Below are the code and all the weights of a small trained network. Each question names an input and a class and asks about switching units off, where a switched-off unit gives its printed mean instead of its output.

import numpy as np


def w(rows, s, z=0):
    codes = np.array(rows[::2]) - 128.0
    scale = np.full(codes.shape[1], s)
    scale[-1] = z or s
    return codes * scale


def f(y):
    return np.maximum(y, 0)


def log_softmax(a):
    a = a - a.max(-1, keepdims=True)
    return a - np.log(np.exp(a).sum(-1, keepdims=True))


def net(x, mask):
    res = np.array(x, float).reshape(1, 5) / 4 @ E
    y = f(res @ A[0][:, :-1].T + A[0][:, -1])
    res = res + np.where(mask, y, B[0][:, -1]) @ B[0][:, :-1]
    return log_softmax(res[-1] @ U[:, :-1].T + U[:, -1])


A, B = {}, {}
E = w([
[133,160,177,187,163,28,80,92,147,169,250,32],'x0',
[193,179,247,93,201,157,120,189,207,210,94,187],'x1',
[102,176,99,99,150,187,128,1,150,181,61,47],'x2',
[204,37,169,136,171,213,211,151,84,136,167,41],'x3',
[242,186,96,54,106,148,17,189,121,33,147,52],'x4',
],0.0066)
A[0] = w([
[134,75,113,42,105,201,185,166,133,81,45,206,111],'N0',
[71,217,79,133,106,14,42,91,204,97,89,209,95],'N1',
[97,176,102,130,128,163,129,20,150,190,65,75,251],'N2',
[145,109,118,134,120,69,138,244,120,60,170,205,116],'N3',
[105,134,144,207,129,84,96,84,168,195,191,97,139],'N4',
[122,123,64,56,71,178,164,173,144,140,66,173,67],'N5',
[145,82,128,185,111,79,170,200,107,107,166,184,157],'N6',
[158,182,82,69,144,171,66,89,129,124,119,80,185],'N7',
[117,148,224,79,203,128,160,189,194,177,81,182,106],'N8',
[189,93,177,149,184,178,205,162,77,113,170,12,195],'N9',
[157,152,147,214,176,48,101,107,173,164,214,93,69],'N10',
[141,85,151,193,99,65,91,224,95,86,166,192,101],'N11',
[27,83,164,211,139,100,228,57,115,246,88,179,130],'N12',
[85,75,169,184,125,109,151,95,106,157,156,229,116],'N13',
[96,110,71,53,126,189,169,119,160,99,49,182,173],'N14',
[162,173,169,171,150,35,69,100,140,135,199,45,100],'N15',
[91,117,67,167,104,81,190,93,59,106,132,130,113],'N16',
[160,114,116,153,107,204,140,137,91,68,55,200,72],'N17',
[95,68,31,168,68,96,161,83,36,59,190,82,131],'N18',
[44,95,79,164,102,139,142,74,65,47,139,79,67],'N19',
[88,74,44,201,3,79,152,114,76,70,128,90,85],'N20',
[174,164,227,133,191,137,144,158,221,179,119,165,109],'N21',
[76,193,88,106,102,21,47,139,147,140,99,203,152],'N22',
],0.0054,0.0023)
B[0] = w([
[100,126,152,180,117,22,137,88,85,109,46,130,216],'N0',
[226,12,133,190,185,175,175,160,27,185,204,228,228],'N1',
[157,184,38,166,239,209,184,176,177,214,134,89,237],'N2',
[92,190,25,124,170,109,185,180,184,155,107,41,194],'N3',
[130,169,163,184,113,72,170,126,46,87,66,121,195],'N4',
[76,176,131,200,114,53,141,43,76,62,89,139,188],'N5',
[139,164,66,118,175,148,173,147,189,228,132,67,185],'N6',
[164,154,13,65,102,159,161,195,112,172,155,68,197],'N7',
[129,127,168,73,160,96,57,72,211,84,100,167,218],'N8',
[226,82,155,154,142,124,156,124,31,185,134,219,224],'N9',
[92,177,139,215,73,18,135,65,105,94,48,136,197],'N10',
[120,196,52,118,162,154,182,150,217,207,126,42,191],'N11',
[252,178,52,8,32,168,59,254,22,88,86,52,254],'N12',
[175,195,65,73,104,97,117,176,128,97,113,81,188],'N13',
[138,165,145,195,115,48,175,133,86,134,80,112,213],'N14',
[101,162,149,189,47,36,132,113,53,120,84,150,207],'N15',
[100,126,156,44,184,121,57,86,141,109,102,144,184],'N16',
[78,171,128,215,84,75,147,43,67,116,38,137,182],'N17',
[108,94,146,55,209,97,96,92,163,105,100,149,223],'N18',
[110,130,178,99,194,122,83,87,183,145,122,167,195],'N19',
[124,111,144,74,186,94,42,38,195,99,112,141,210],'N20',
[125,113,190,49,188,87,28,18,203,113,103,176,217],'N21',
[232,17,105,106,175,181,190,179,85,175,129,202,214],'N22',
],0.0049,0.0082)
U = w([
[98,180,152,245,80,67,138,79,96,94,95,137,101],'0',
[124,99,160,62,182,117,33,71,211,104,129,160,112],'1',
[181,169,91,59,66,140,74,208,90,92,135,91,168],'2',
[180,2,135,174,168,154,182,133,91,165,159,176,149],'3',
[112,183,74,148,173,144,195,142,199,180,136,75,127],'4',
[90,119,152,153,110,161,120,157,133,100,162,140,162],'5',
[26,54,174,199,10,207,107,133,210,85,211,142,2],'6',
[28,102,195,159,61,209,167,121,204,53,243,153,12],'7',
],0.0091,0.0055)

Each question gives the input, the list of numbers given to net, and the class t.
The units are the neurons (one row each of A and B). Each row of codes is followed by its name. A weight is (code - 128) times the scale printed after its matrix; where a second scale follows, it is the last column's (A, B and U).
mask holds one flag per neuron, in row order. A switched-off neuron (its flag False) gives its mean, the last column of its row in B, instead of its output. The means were averaged over made-up inputs and are rounded, as every weight is.
A unit's drop is (log p(t) with every unit on - log p(t) with that unit switched off) / (log p(t) with every unit on - log p(t) with every unit switched off).
The circuit of an input: a set's keep is (log p(t) with only the set's units on - log p(t) with every unit switched off) / (log p(t) with every unit on - log p(t) with every unit switched off). Starting from the 12 units with the biggest drops (on a tie, the unit counted first), units are removed one at a time, each time the one whose removal leaves the highest keep (on an exact tie, the one counted first), for as long as the keep stays at least 0.8.
units of the circuit, in order: the units of the circuit, biggest drop first
k most important neurons: the k neurons with the biggest drops, biggest first
drop when u is switched off: that unit's drop, to one decimal
input [2,7,-8,-4,-6], class 4: 4 most important neurons => N11, N3, N6, N20
input [7,-1,-3,-8,6], class 3: 3 most important neurons => N1, N22, N12
input [7,2,-7,5,5], class 0: 4 most important neurons => N15, N10, N12, N2
input [6,6,-3,2,6], class 0: units of the circuit, in order => N15, N10
input [-1,-2,-2,-4,-5], class 2: 2 most important neurons => N12, N13
input [8,8,4,5,-2], class 0: 3 most important neurons => N10, N15, N4
input [-4,8,-6,5,5], class 1: 2 most important neurons => N21, N8
input [4,-3,-8,-6,3], class 4: units of the circuit, in order => N11, N3
input [-3,5,-1,-7,5], class 3: units of the circuit, in order => N1, N22
input [-6,8,6,7,-6], class 1: units of the circuit, in order => N8
input [7,-7,-7,6,-5], class 0: 2 most important neurons => N10, N4
input [2,0,-6,-1,5], class 4: 2 most important neurons => N12, N11
input [-7,-8,4,7,0], class 1: units of the circuit, in order => N18, N20
input [-5,-5,-3,0,0], class 0: 2 most important neurons => N17, N21
input [3,-5,7,-6,3], class 4: units of the circuit, in order => N2
input [7,4,-2,5,0], class 0: units of the circuit, in order => N10, N15
input [-3,-4,8,1,5], class 4: units of the circuit, in order => N12, N2
input [6,2,-8,5,3], class 4: 3 most important neurons => N11, N3, N6
input [-2,5,-1,2,3], class 1: units of the circuit, in order => N12, N21
input [7,0,0,-5,-8], class 2: units of the circuit, in order => N12
input [-3,0,-8,-4,-5], class 4: units of the circuit, in order => N11, N3
input [-6,-4,-7,5,-7], class 2: 2 most important neurons => N12, N13
input [3,-7,-8,-4,0], class 4: 4 most important neurons => N11, N3, N6, N21
input [-4,-7,0,-6,-7], class 1: 4 most important neurons => N20, N16, N19, N18
input [7,1,6,-5,3], class 0: drop when N4 is switched off => 0.3
